Below are the code and all the weights of a small trained network. Each question names an input and a class and asks about switching units off, where a switched-off unit gives its printed mean instead of its output.

import numpy as np


def w(rows, s, z=0):
    codes = np.array(rows[::2]) - 128.0
    scale = np.full(codes.shape[1], s)
    scale[-1] = z or s
    return codes * scale


def norm(h):
    return h / np.sqrt((h * h).mean(-1, keepdims=True) + 1e-5)


def f(y):
    return y / 2 * (1 + np.tanh(0.7978845608 * (y + 0.044715 * y**3)))


def log_softmax(a):
    a = a - a.max(-1, keepdims=True)
    return a - np.log(np.exp(a).sum(-1, keepdims=True))


def net(x, mask):
    res = np.array(x, float).reshape(1, 2) / 4 @ E
    u = 0
    for l in range(2):
        y = f(norm(res) @ A[l][:, :-1].T + A[l][:, -1])
        res = res + np.where(mask[u : u + 4], y, B[l][:, -1]) @ B[l][:, :-1]
        u += 4
    return log_softmax(norm(res)[-1] @ U[:, :-1].T + U[:, -1])


A, B = {}, {}
E = w([
[143,235,208,200,6,229,189],'x0',
[175,77,244,145,2,36,199],'x1',
],0.0064)
A[0] = w([
[99,157,112,6,132,183,32,228],'L0N0',
[119,38,107,86,2,149,207,114],'L0N1',
[187,113,99,134,92,157,113,3],'L0N2',
[167,211,110,135,97,188,241,149],'L0N3',
],0.0064,0.0023)
B[0] = w([
[93,47,191,97,33,98,151,255],'L0N0',
[114,45,87,96,178,198,202,220],'L0N1',
[151,50,7,220,154,227,1,105],'L0N2',
[112,140,99,86,148,23,104,237],'L0N3',
],0.0062,0.0043)
A[1] = w([
[77,126,146,25,137,120,204,197],'L1N0',
[139,244,167,254,94,209,128,71],'L1N1',
[38,136,74,158,169,231,83,5],'L1N2',
[101,180,182,159,115,178,180,158],'L1N3',
],0.0088,0.0017)
B[1] = w([
[129,192,114,144,115,162,105,254],'L1N0',
[151,114,157,114,182,99,66,198],'L1N1',
[185,92,163,224,119,169,247,201],'L1N2',
[88,63,103,99,194,93,100,184],'L1N3',
],0.012,0.0073)
U = w([
[106,85,161,106,215,69,20,177],'0',
[158,80,149,174,88,160,211,215],'1',
[110,244,86,88,76,164,77,3],'2',
],0.011,0.0034)

Each question gives the input, the list of numbers given to net, and the class t.
The units are the neurons (one row each of A and B). Each row of codes is followed by its name. A weight is (code - 128) times the scale printed after its matrix; where a second scale follows, it is the last column's (A, B and U).
mask holds one flag per neuron, layer by layer. A switched-off neuron (its flag False) gives its mean, the last column of its row in B, instead of its output. The means were averaged over made-up inputs and are rounded, as every weight is.
A unit's drop is (log p(t) with every unit on - log p(t) with that unit switched off) / (log p(t) with every unit on - log p(t) with every unit switched off).
The circuit of an input: a set's keep is (log p(t) with only the set's units on - log p(t) with every unit switched off) / (log p(t) with every unit on - log p(t) with every unit switched off). Starting from all 8 units, units are removed one at a time, each time the one whose removal leaves the highest keep (on an exact tie, the one counted first), for as long as the keep stays at least 0.8.
units of the circuit, in order: the units of the circuit, biggest drop first
most important unit: the unit with the biggest drop
top k neurons: the k neurons with the biggest drops, biggest first
top k neurons in layer l: the k neurons of layer l with the biggest drops, biggest first
drop when u is switched off: that unit's drop, to one decimal
input [6,6], class 0: units of the circuit, in order -> L1N3, L1N2, L1N1
input [-1,-3], class 2: top 3 neurons -> L0N0, L1N2, L0N1
input [5,-7], class 1: top 2 neurons -> L1N2, L0N3
input [4,-4], class 0: most important unit -> L0N1
input [-3,-1], class 2: units of the circuit, in order -> L1N2, L1N3, L1N1, L1N0
input [2,-3], class 2: top 3 neurons -> L0N0, L0N3, L1N2
input [6,-6], class 0: top 2 neurons in layer 1 -> L1N1, L1N3
input [1,-3], class 2: top 2 neurons -> L0N0, L1N2
input [4,2], class 0: top 3 neurons -> L0N0, L1N3, L1N2
input [-2,0], class 2: top 2 neurons -> L1N2, L1N3
input [-3,1], class 2: top 3 neurons -> L1N2, L1N3, L1N1
input [8,-8], class 0: top 2 neurons in layer 1 -> L1N1, L1N3
input [2,-2], class 2: top 2 neurons -> L0N3, L1N2
input [-1,-4], class 1: most important unit -> L0N3
input [-1,-2], class 2: top 2 neurons -> L0N0, L1N2
input [-2,1], class 2: drop when L1N3 is switched off -> 0.1
input [-3,-8], class 1: drop when L1N2 is switched off -> 0.5
input [-1,-5], class 1: drop when L1N2 is switched off -> 0.3
